Below is a small trained network, with its code and all its weights. Each question gives an input and a class and asks what happens when units are switched off, that is, made to give their printed mean instead of their output.

import numpy as np


def w(rows, s, z=0):
    codes = np.array(rows[::2]) - 128.0
    scale = np.full(codes.shape[1], s)
    scale[-1] = z or s
    return codes * scale


def f(y):
    return y / 2 * (1 + np.tanh(0.7978845608 * (y + 0.044715 * y**3)))


def log_softmax(a):
    a = a - a.max(-1, keepdims=True)
    return a - np.log(np.exp(a).sum(-1, keepdims=True))


def net(x, mask):
    res = np.array(x, float).reshape(1, 7) / 4 @ E
    y = f(res @ A[0][:, :-1].T + A[0][:, -1])
    res = res + np.where(mask, y, B[0][:, -1]) @ B[0][:, :-1]
    return log_softmax(res[-1] @ U[:, :-1].T + U[:, -1])


A, B = {}, {}
E = w([
[18,84,57,132,239,162],'x0',
[144,253,243,215,69,118],'x1',
[163,61,77,7,70,249],'x2',
[237,110,253,105,201,171],'x3',
[160,23,128,250,109,216],'x4',
[238,3,70,148,112,35],'x5',
[80,133,141,72,58,111],'x6',
],0.0062)
A[0] = w([
[163,107,154,109,85,129,72],'neuron 1',
[156,75,59,48,218,165,184],'neuron 2',
[47,134,131,111,31,126,200],'neuron 3',
[154,70,145,112,169,183,186],'neuron 4',
[234,55,67,69,185,177,189],'neuron 5',
[178,158,153,151,97,211,182],'neuron 6',
[102,116,168,77,125,36,255],'neuron 7',
[147,187,211,197,73,142,251],'neuron 8',
[164,164,210,170,97,127,190],'neuron 9',
[155,105,74,184,79,92,205],'neuron 10',
[179,172,69,135,33,135,140],'neuron 11',
[69,163,152,181,146,160,155],'neuron 12',
[15,134,58,187,129,191,184],'neuron 13',
[135,70,105,113,171,183,195],'neuron 14',
[164,166,72,45,50,74,234],'neuron 15',
[27,109,64,218,89,114,242],'neuron 16',
[179,103,126,164,115,76,177],'neuron 17',
[92,165,63,174,168,155,137],'neuron 18',
[150,74,186,216,98,60,147],'neuron 19',
[61,115,116,91,148,161,155],'neuron 20',
[147,208,196,104,154,155,227],'neuron 21',
[133,176,247,103,81,151,215],'neuron 22',
[165,74,63,120,96,173,194],'neuron 23',
[161,143,194,105,151,159,153],'neuron 24',
],0.011,0.0037)
B[0] = w([
[95,115,151,124,122,168,144],'neuron 1',
[97,121,84,66,120,66,241],'neuron 2',
[112,159,117,113,133,189,189],'neuron 3',
[114,83,152,87,134,85,193],'neuron 4',
[141,68,97,105,46,32,248],'neuron 5',
[104,116,160,97,103,113,174],'neuron 6',
[190,213,80,154,181,116,183],'neuron 7',
[141,100,238,128,145,189,217],'neuron 8',
[175,137,243,146,154,150,193],'neuron 9',
[153,81,108,190,105,183,188],'neuron 10',
[120,140,152,146,48,183,165],'neuron 11',
[76,67,135,68,202,130,179],'neuron 12',
[25,103,95,122,166,153,221],'neuron 13',
[124,54,101,109,136,80,202],'neuron 14',
[172,216,55,111,64,159,201],'neuron 15',
[101,80,126,176,144,170,226],'neuron 16',
[242,91,154,229,115,121,178],'neuron 17',
[65,96,106,145,176,118,175],'neuron 18',
[204,90,124,167,158,132,199],'neuron 19',
[96,125,56,140,149,91,179],'neuron 20',
[111,180,155,72,201,103,197],'neuron 21',
[149,180,169,69,123,140,206],'neuron 22',
[113,57,116,96,2,98,204],'neuron 23',
[132,139,195,62,139,77,168],'neuron 24',
],0.0078,0.013)
U = w([
[153,143,247,97,161,129,43],'0',
[127,158,118,149,30,215,4],'1',
[159,212,80,111,177,71,233],'2',
[132,47,123,97,104,24,142],'3',
[47,108,97,145,212,142,226],'4',
[196,79,141,241,149,128,63],'5',
],0.012,0.0015)

Each question gives the input, the list of numbers given to net, and the class t.
The units are the neurons (one row each of A and B). Each row of codes is followed by its name. A weight is (code - 128) times the scale printed after its matrix; where a second scale follows, it is the last column's (A, B and U).
mask holds one flag per neuron, in row order. A switched-off neuron (its flag False) gives its mean, the last column of its row in B, instead of its output. The means were averaged over made-up inputs and are rounded, as every weight is.
A unit's drop is (log p(t) with every unit on - log p(t) with that unit switched off) / (log p(t) with every unit on - log p(t) with every unit switched off).
The circuit of an input: a set's keep is (log p(t) with only the set's units on - log p(t) with every unit switched off) / (log p(t) with every unit on - log p(t) with every unit switched off). Starting from the 12 units with the biggest drops (on a tie, the unit counted first), units are removed one at a time, each time the one whose removal leaves the highest keep (on an exact tie, the one counted first), for as long as the keep stays at least 0.8.
units of the circuit, in order: the units of the circuit, biggest drop first
top k neurons: the k neurons with the biggest drops, biggest first
drop when u is switched off: that unit's drop, to one decimal
input [-3,5,-4,-5,-7,-5,5], class 0: units of the circuit, in order : [neuron 8]
input [3,7,8,1,-8,0,3], class 2: units of the circuit, in order : [neuron 15; neuron 21]
input [-5,5,-2,-1,7,2,3], class 5: top 2 neurons : [neuron 19; neuron 17]
input [6,2,-4,8,-6,4,7], class 2: top 2 neurons : [neuron 7; neuron 8]
input [8,5,-8,6,7,2,8], class 0: top 3 neurons : [neuron 8; neuron 12; neuron 9]
input [1,2,-5,0,-6,-3,1], class 0: top 2 neurons : [neuron 8; neuron 2]
input [7,-6,-5,-8,8,5,0], class 4: top 2 neurons : [neuron 13; neuron 16]
input [-2,-6,-1,3,2,-8,-7], class 3: top 2 neurons : [neuron 16; neuron 3]
input [-3,1,1,-3,6,-4,5], class 1: drop when neuron 11 is switched off : 0.1
input [-5,-5,-4,-8,-5,7,1], class 1: drop when neuron 15 is switched off : 0.3
input [6,-2,-6,2,-6,1,8], class 2: drop when neuron 7 is switched off : 0.2
input [3,1,8,-2,-1,-2,6], class 1: drop when neuron 3 is switched off : 0.2
